Here is a tiny trained network, its code and every weight. The questions are about switching its units off for an input and a class, where a switched-off unit gives its printed mean instead of its output.

import numpy as np


def w(rows, s, z=0):
    codes = np.array(rows[::2]) - 128.0
    scale = np.full(codes.shape[1], s)
    scale[-1] = z or s
    return codes * scale


def norm(h):
    return h / np.sqrt((h * h).mean(-1, keepdims=True) + 1e-5)


def f(y):
    return y / 2 * (1 + np.tanh(0.7978845608 * (y + 0.044715 * y**3)))


def log_softmax(a):
    a = a - a.max(-1, keepdims=True)
    return a - np.log(np.exp(a).sum(-1, keepdims=True))


def net(x, mask):
    res = np.array(x, float).reshape(1, 4) / 4 @ E
    u = 0
    for l in range(2):
        y = f(norm(res) @ A[l][:, :-1].T + A[l][:, -1])
        res = res + np.where(mask[u : u + 3], y, B[l][:, -1]) @ B[l][:, :-1]
        u += 3
    return log_softmax(norm(res)[-1] @ U[:, :-1].T + U[:, -1])


A, B = {}, {}
E = w([
[225,184,105,254,155],'x0',
[115,107,130,151,116],'x1',
[153,100,249,151,149],'x2',
[79,64,120,178,185],'x3',
],0.0051)
A[0] = w([
[109,83,162,29,126,2],'L0N0',
[168,168,125,173,139,85],'L0N1',
[151,119,247,105,189,237],'L0N2',
],0.011,0.00083)
B[0] = w([
[254,79,59,208,149,228],'L0N0',
[116,7,117,113,174,195],'L0N1',
[124,168,114,146,38,254],'L0N2',
],0.0099,0.0064)
A[1] = w([
[165,255,122,93,69,251],'L1N0',
[99,172,66,114,126,58],'L1N1',
[113,119,44,96,174,217],'L1N2',
],0.0094,0.0021)
B[1] = w([
[89,40,190,224,72,243],'L1N0',
[109,204,103,254,132,137],'L1N1',
[129,126,173,164,44,252],'L1N2',
],0.0086,0.0042)
U = w([
[206,103,80,165,199,253],'0',
[68,121,154,214,54,227],'1',
[92,252,193,225,2,195],'2',
[90,115,145,178,79,241],'3',
[116,179,164,87,113,74],'4',
[66,178,157,78,120,3],'5',
[121,182,184,131,179,3],'6',
],0.0082,0.003)

Each question gives the input, the list of numbers given to net, and the class t.
The units are the neurons (one row each of A and B). Each row of codes is followed by its name. A weight is (code - 128) times the scale printed after its matrix; where a second scale follows, it is the last column's (A, B and U).
mask holds one flag per neuron, layer by layer. A switched-off neuron (its flag False) gives its mean, the last column of its row in B, instead of its output. The means were averaged over made-up inputs and are rounded, as every weight is.
A unit's drop is (log p(t) with every unit on - log p(t) with that unit switched off) / (log p(t) with every unit on - log p(t) with every unit switched off).
The circuit of an input: a set's keep is (log p(t) with only the set's units on - log p(t) with every unit switched off) / (log p(t) with every unit on - log p(t) with every unit switched off). Starting from all 6 units, units are removed one at a time, each time the one whose removal leaves the highest keep (on an exact tie, the one counted first), for as long as the keep stays at least 0.8.
units of the circuit, in order: the units of the circuit, biggest drop first
most important unit: the unit with the biggest drop
k most important neurons: the k neurons with the biggest drops, biggest first
k most important neurons of layer l: the k neurons of layer l with the biggest drops, biggest first
drop when u is switched off: that unit's drop, to one decimal
input [-4,-4,7,6], class 2: 2 most important neurons of layer 0	(L0N2 L0N1)
input [-5,2,-4,4], class 0: units of the circuit, in order	(L0N0 L0N2)
input [8,7,1,-5], class 0: most important unit	L0N1
input [-5,-5,-4,-1], class 0: 3 most important neurons	(L0N0 L0N2 L1N0)
input [6,0,1,-6], class 0: 2 most important neurons	(L0N1 L1N0)
input [-6,1,-2,-3], class 0: 2 most important neurons	(L0N0 L0N2)
input [-5,8,-8,5], class 2: 2 most important neurons	(L0N1 L1N2)
input [6,-5,0,-2], class 0: units of the circuit, in order	(L1N0 L0N1)
input [3,5,-8,4], class 2: 3 most important neurons	(L0N0 L1N2 L1N1)
input [-6,4,5,-3], class 0: 2 most important neurons	(L0N0 L1N2)
input [-8,-8,-2,-8], class 0: 2 most important neurons	(L0N0 L0N2)
input [-8,5,2,6], class 0: drop when L1N0 is switched off	0.2
input [-7,6,6,5], class 0: drop when L1N0 is switched off	0.3
input [0,-5,-8,7], class 2: drop when L0N2 is switched off	0.0
input [0,4,8,4], class 2: units of the circuit, in order	(L0N2)
input [-4,-2,1,0], class 0: drop when L0N0 is switched off	1.3
